In the rows, 128 means zero.
Each row is followed by its group and then its class within the group.
[125, 140, 130, 129, 127, 120, 137, 131, 135, 123, 97, 114, 125, 157, 115, 175, 106, 124, 80, 108, 118, 147, 142, 153, 113, 158, 124, 125]
Q.W
[125, 135, 141, 143, 138, 113, 133, 130, 128, 138, 97, 140, 114, 137, 144, 174, 113, 115, 112, 124, 121, 176, 133, 125, 123, 151, 133, 139]
T.B
[136, 111, 130, 125, 126, 126, 131, 122, 130, 130, 118, 135, 114, 144, 137, 144, 114, 123, 91, 123, 117, 142, 131, 135, 126, 140, 120, 127]
V.D
[129, 138, 126, 136, 106, 132, 135, 126, 128, 115, 107, 122, 128, 144, 126, 147, 132, 120, 71, 122, 121, 155, 132, 156, 139, 142, 129, 139]
S.J
[148, 121, 135, 129, 139, 96, 143, 125, 142, 140, 89, 125, 107, 151, 143, 170, 112, 115, 67, 118, 127, 150, 141, 159, 130, 166, 122, 133]
V.F
[140, 115, 145, 113, 129, 113, 129, 127, 115, 132, 105, 125, 97, 148, 138, 174, 107, 122, 83, 122, 122, 163, 136, 152, 121, 162, 129, 136]
V.F
[120, 130, 122, 133, 131, 117, 145, 125, 125, 148, 96, 130, 130, 148, 139, 190, 102, 118, 106, 112, 108, 148, 126, 124, 121, 145, 126, 134]
T.U
[118, 144, 124, 136, 130, 105, 133, 127, 137, 122, 93, 117, 119, 136, 135, 168, 112, 124, 72, 122, 110, 156, 126, 138, 135, 150, 133, 136]
Q.G
[116, 128, 148, 123, 120, 122, 131, 133, 127, 128, 92, 137, 111, 154, 156, 155, 117, 115, 103, 120, 120, 142, 123, 141, 121, 153, 141, 135]
T.Y
[144, 139, 121, 132, 127, 123, 129, 128, 133, 119, 109, 120, 114, 147, 100, 166, 128, 107, 123, 114, 118, 135, 133, 140, 138, 147, 145, 134]
S.K
[83, 162, 148, 110, 112, 81, 119, 139, 106, 116, 101, 111, 103, 213, 94, 97, 59, 98, 96, 109, 124, 215, 111, 91, 92, 179, 198, 147]
Q.W
[149, 124, 135, 143, 127, 126, 147, 128, 133, 134, 108, 104, 117, 141, 119, 192, 122, 121, 89, 114, 121, 142, 134, 166, 147, 162, 120, 134]
S.K
[133, 129, 134, 129, 133, 131, 133, 127, 137, 118, 119, 122, 110, 125, 139, 155, 122, 134, 109, 122, 139, 124, 140, 139, 141, 145, 140, 152]
S.J
[132, 135, 129, 130, 104, 136, 110, 141, 126, 119, 123, 124, 105, 149, 144, 113, 112, 129, 84, 114, 125, 144, 130, 142, 120, 136, 140, 154]
V.R
[102, 142, 127, 135, 137, 117, 156, 133, 158, 126, 74, 126, 149, 150, 133, 173, 115, 120, 47, 116, 116, 134, 117, 154, 115, 172, 123, 145]
Q.M
[128, 122, 127, 132, 125, 125, 125, 142, 145, 128, 124, 131, 132, 147, 118, 135, 115, 129, 102, 123, 118, 126, 131, 110, 114, 145, 129, 136]
V.D
[111, 130, 134, 134, 137, 116, 136, 121, 124, 134, 84, 150, 126, 140, 136, 197, 105, 105, 94, 124, 120, 153, 121, 142, 130, 151, 119, 138]
T.Y
[146, 121, 142, 127, 132, 110, 127, 127, 135, 130, 109, 132, 99, 152, 134, 166, 114, 112, 120, 130, 126, 158, 122, 128, 128, 157, 138, 136]
V.F
[126, 138, 136, 145, 142, 125, 146, 133, 146, 119, 77, 130, 112, 164, 147, 180, 107, 121, 74, 118, 121, 163, 140, 138, 125, 157, 128, 137]
T.U
[130, 123, 141, 139, 139, 119, 154, 127, 141, 128, 93, 127, 96, 161, 145, 168, 114, 104, 47, 118, 124, 156, 139, 161, 126, 162, 119, 141]
V.D
[117, 152, 129, 134, 123, 117, 146, 146, 139, 128, 99, 126, 120, 129, 135, 151, 105, 127, 103, 112, 128, 152, 134, 131, 119, 151, 139, 134]
Q.G
[132, 125, 131, 129, 118, 140, 120, 121, 134, 124, 137, 133, 99, 124, 155, 135, 117, 117, 120, 128, 111, 124, 133, 113, 119, 148, 127, 139]
V.R
[99, 158, 129, 130, 133, 128, 150, 134, 133, 126, 97, 128, 116, 139, 121, 150, 108, 119, 75, 124, 125, 161, 122, 136, 127, 142, 125, 119]
Q.G
[139, 133, 137, 128, 127, 115, 146, 130, 142, 103, 102, 123, 118, 149, 128, 158, 134, 110, 89, 125, 128, 139, 141, 146, 145, 155, 132, 134]
S.J
[133, 132, 134, 129, 127, 143, 128, 124, 143, 116, 93, 126, 125, 150, 135, 139, 134, 115, 90, 120, 127, 148, 140, 147, 136, 141, 125, 123]
S.J
[131, 129, 129, 124, 131, 117, 130, 139, 135, 120, 116, 125, 105, 144, 140, 130, 118, 118, 66, 126, 113, 152, 145, 156, 126, 144, 129, 135]
V.F
[156, 125, 135, 136, 130, 124, 125, 128, 121, 140, 117, 134, 95, 144, 143, 140, 117, 121, 81, 116, 126, 136, 144, 132, 123, 141, 123, 141]
V.F
[113, 138, 136, 135, 128, 137, 145, 128, 127, 121, 110, 124, 113, 159, 128, 164, 100, 126, 79, 105, 118, 139, 134, 135, 126, 145, 135, 136]
Q.W
[141, 134, 134, 130, 114, 113, 113, 124, 132, 126, 132, 138, 116, 132, 143, 135, 122, 143, 101, 115, 123, 132, 133, 117, 108, 144, 129, 132]
V.R
[132, 145, 137, 131, 115, 124, 131, 125, 126, 120, 92, 117, 115, 158, 124, 147, 128, 121, 113, 130, 131, 170, 138, 135, 126, 160, 151, 137]
S.L
[127, 134, 128, 146, 136, 134, 151, 127, 148, 126, 88, 126, 98, 151, 145, 165, 104, 118, 56, 120, 124, 137, 124, 147, 131, 146, 136, 128]
T.U
[140, 123, 140, 128, 137, 109, 127, 133, 131, 129, 110, 134, 93, 144, 147, 204, 111, 118, 91, 126, 122, 149, 136, 144, 123, 152, 125, 146]
V.F
[118, 124, 126, 159, 140, 121, 161, 125, 144, 125, 52, 119, 107, 172, 130, 194, 107, 105, 31, 120, 125, 163, 140, 165, 122, 170, 128, 134]
T.U
[126, 126, 135, 132, 129, 116, 148, 122, 145, 132, 101, 131, 110, 156, 133, 151, 107, 123, 55, 112, 116, 157, 131, 137, 113, 151, 130, 137]
V.D
[130, 128, 137, 134, 136, 118, 140, 143, 143, 115, 115, 130, 102, 150, 130, 162, 105, 115, 78, 119, 121, 136, 129, 139, 131, 151, 120, 136]
V.D

Each row is followed by its group and then its class within the group.
[132, 117, 127, 138, 139, 138, 136, 129, 135, 130, 119, 128, 143, 156, 111, 117, 132, 127, 118, 117, 146, 142, 132, 122, 141, 126, 177, 121]
<75>.(52)
[124, 122, 131, 130, 130, 135, 127, 122, 126, 140, 137, 126, 126, 119, 118, 122, 118, 133, 118, 138, 124, 116, 134, 137, 126, 125, 127, 134]
<71>.(48)
[129, 125, 132, 118, 125, 125, 131, 118, 136, 144, 119, 134, 124, 131, 124, 115, 119, 129, 116, 130, 123, 124, 137, 144, 132, 125, 133, 124]
<71>.(63)
[128, 129, 123, 107, 140, 128, 141, 114, 152, 147, 111, 128, 126, 133, 120, 109, 131, 127, 108, 123, 124, 124, 134, 140, 122, 123, 133, 117]
<71>.(48)
[138, 126, 128, 120, 134, 142, 137, 129, 115, 138, 109, 124, 147, 143, 133, 121, 123, 105, 115, 124, 132, 133, 140, 118, 121, 112, 134, 118]
<79>.(60)
